Here is a tiny trained network, its code and every weight. The questions are about switching its units off for an input and a class, where a switched-off unit gives its printed mean instead of its output.

import numpy as np


def w(rows, s, z=0):
    codes = np.array(rows[::2]) - 128.0
    scale = np.full(codes.shape[1], s)
    scale[-1] = z or s
    return codes * scale


def f(y):
    return y / 2 * (1 + np.tanh(0.7978845608 * (y + 0.044715 * y**3)))


def log_softmax(a):
    a = a - a.max(-1, keepdims=True)
    return a - np.log(np.exp(a).sum(-1, keepdims=True))


def net(x, mask):
    res = np.array(x, float).reshape(1, 5) / 4 @ E
    y = f(res @ A[0][:, :-1].T + A[0][:, -1])
    res = res + np.where(mask, y, B[0][:, -1]) @ B[0][:, :-1]
    return log_softmax(res[-1] @ U[:, :-1].T + U[:, -1])


A, B = {}, {}
E = w([
[109,131,81,91,103,105,254],'x0',
[153,98,109,107,138,234,125],'x1',
[226,218,131,39,159,158,103],'x2',
[107,29,176,39,219,109,78],'x3',
[142,106,202,116,139,151,181],'x4',
],0.0081)
A[0] = w([
[138,85,154,65,213,136,78,175],'neuron 0',
[130,64,176,79,207,135,88,166],'neuron 1',
[28,109,129,172,98,73,164,165],'neuron 2',
[179,234,137,186,86,128,106,161],'neuron 3',
[136,95,74,149,93,229,184,166],'neuron 4',
[189,174,159,151,161,182,31,168],'neuron 5',
[151,69,207,69,238,143,97,149],'neuron 6',
[125,117,140,202,135,120,44,150],'neuron 7',
[2,42,149,189,121,78,132,158],'neuron 8',
[169,165,123,84,175,109,11,218],'neuron 9',
[86,143,124,205,122,73,68,205],'neuron 10',
[78,139,127,221,46,88,207,229],'neuron 11',
[206,229,62,102,73,76,192,188],'neuron 12',
[119,119,161,175,154,117,30,172],'neuron 13',
[200,173,116,108,85,217,206,203],'neuron 14',
[162,125,84,146,132,234,125,175],'neuron 15',
[160,122,113,129,155,246,112,189],'neuron 16',
[158,102,159,21,212,191,137,253],'neuron 17',
],0.0078,0.0053)
B[0] = w([
[165,149,84,97,153,60,53,216],'neuron 0',
[191,152,101,104,162,46,79,214],'neuron 1',
[196,80,145,171,165,122,195,199],'neuron 2',
[171,181,136,171,118,245,118,205],'neuron 3',
[42,92,160,210,104,88,102,181],'neuron 4',
[148,139,129,85,25,172,99,204],'neuron 5',
[173,146,141,84,140,39,44,230],'neuron 6',
[131,105,58,93,63,128,179,172],'neuron 7',
[249,23,147,149,137,88,145,220],'neuron 8',
[175,179,78,24,101,171,85,231],'neuron 9',
[173,83,34,148,96,148,186,197],'neuron 10',
[156,104,104,254,189,136,208,244],'neuron 11',
[74,219,143,116,219,182,177,247],'neuron 12',
[156,129,47,82,59,124,147,189],'neuron 13',
[58,142,213,161,131,140,116,226],'neuron 14',
[74,98,145,156,75,141,74,174],'neuron 15',
[84,92,159,143,58,128,47,186],'neuron 16',
[96,115,181,63,121,38,65,254],'neuron 17',
],0.0084,0.0095)
U = w([
[76,175,18,50,230,141,122,244],'0',
[159,119,134,56,164,21,39,106],'1',
[164,119,31,84,43,167,126,125],'2',
[149,178,207,93,117,204,78,1],'3',
[56,154,198,60,213,90,250,211],'4',
[215,2,120,185,172,97,181,168],'5',
[106,189,129,217,202,189,176,20],'6',
[13,55,197,174,72,124,71,169],'7',
],0.008,0.0027)

Each question gives the input, the list of numbers given to net, and the class t.
The units are the neurons (one row each of A and B). Each row of codes is followed by its name. A weight is (code - 128) times the scale printed after its matrix; where a second scale follows, it is the last column's (A, B and U).
mask holds one flag per neuron, in row order. A switched-off neuron (its flag False) gives its mean, the last column of its row in B, instead of its output. The means were averaged over made-up inputs and are rounded, as every weight is.
A unit's drop is (log p(t) with every unit on - log p(t) with that unit switched off) / (log p(t) with every unit on - log p(t) with every unit switched off).
The circuit of an input: a set's keep is (log p(t) with only the set's units on - log p(t) with every unit switched off) / (log p(t) with every unit on - log p(t) with every unit switched off). Starting from the 12 units with the biggest drops (on a tie, the unit counted first), units are removed one at a time, each time the one whose removal leaves the highest keep (on an exact tie, the one counted first), for as long as the keep stays at least 0.8.
units of the circuit, in order: the units of the circuit, biggest drop first
most important unit: the unit with the biggest drop
top k neurons: the k neurons with the biggest drops, biggest first
drop of u: that unit's drop, to one decimal
input [1,2,1,0,6], class 7: most important unit -> neuron 9
input [7,6,-1,-2,-4], class 7: units of the circuit, in order -> neuron 4; neuron 14
input [6,1,4,3,-7], class 0: units of the circuit, in order -> neuron 8; neuron 12
input [8,8,8,-8,-1], class 6: units of the circuit, in order -> neuron 12; neuron 3
input [-6,5,1,-2,3], class 7: units of the circuit, in order -> neuron 16; neuron 15
input [5,8,1,-7,0], class 6: top 3 neurons -> neuron 12; neuron 17; neuron 11
input [1,8,-5,-1,-7], class 7: top 2 neurons -> neuron 4; neuron 15
input [-4,-3,1,-5,-2], class 2: top 2 neurons -> neuron 10; neuron 7
input [-3,-3,-2,-3,4], class 5: drop of neuron 12 -> 0.2
input [1,-8,3,1,4], class 4: drop of neuron 8 -> 0.1
input [-4,6,7,-7,-8], class 3: drop of neuron 5 -> 0.0
input [-7,5,1,-8,7], class 7: drop of neuron 4 -> 0.1
input [8,-5,8,4,-3], class 0: top 2 neurons -> neuron 12; neuron 8
input [7,2,6,-2,-2], class 4: most important unit -> neuron 12
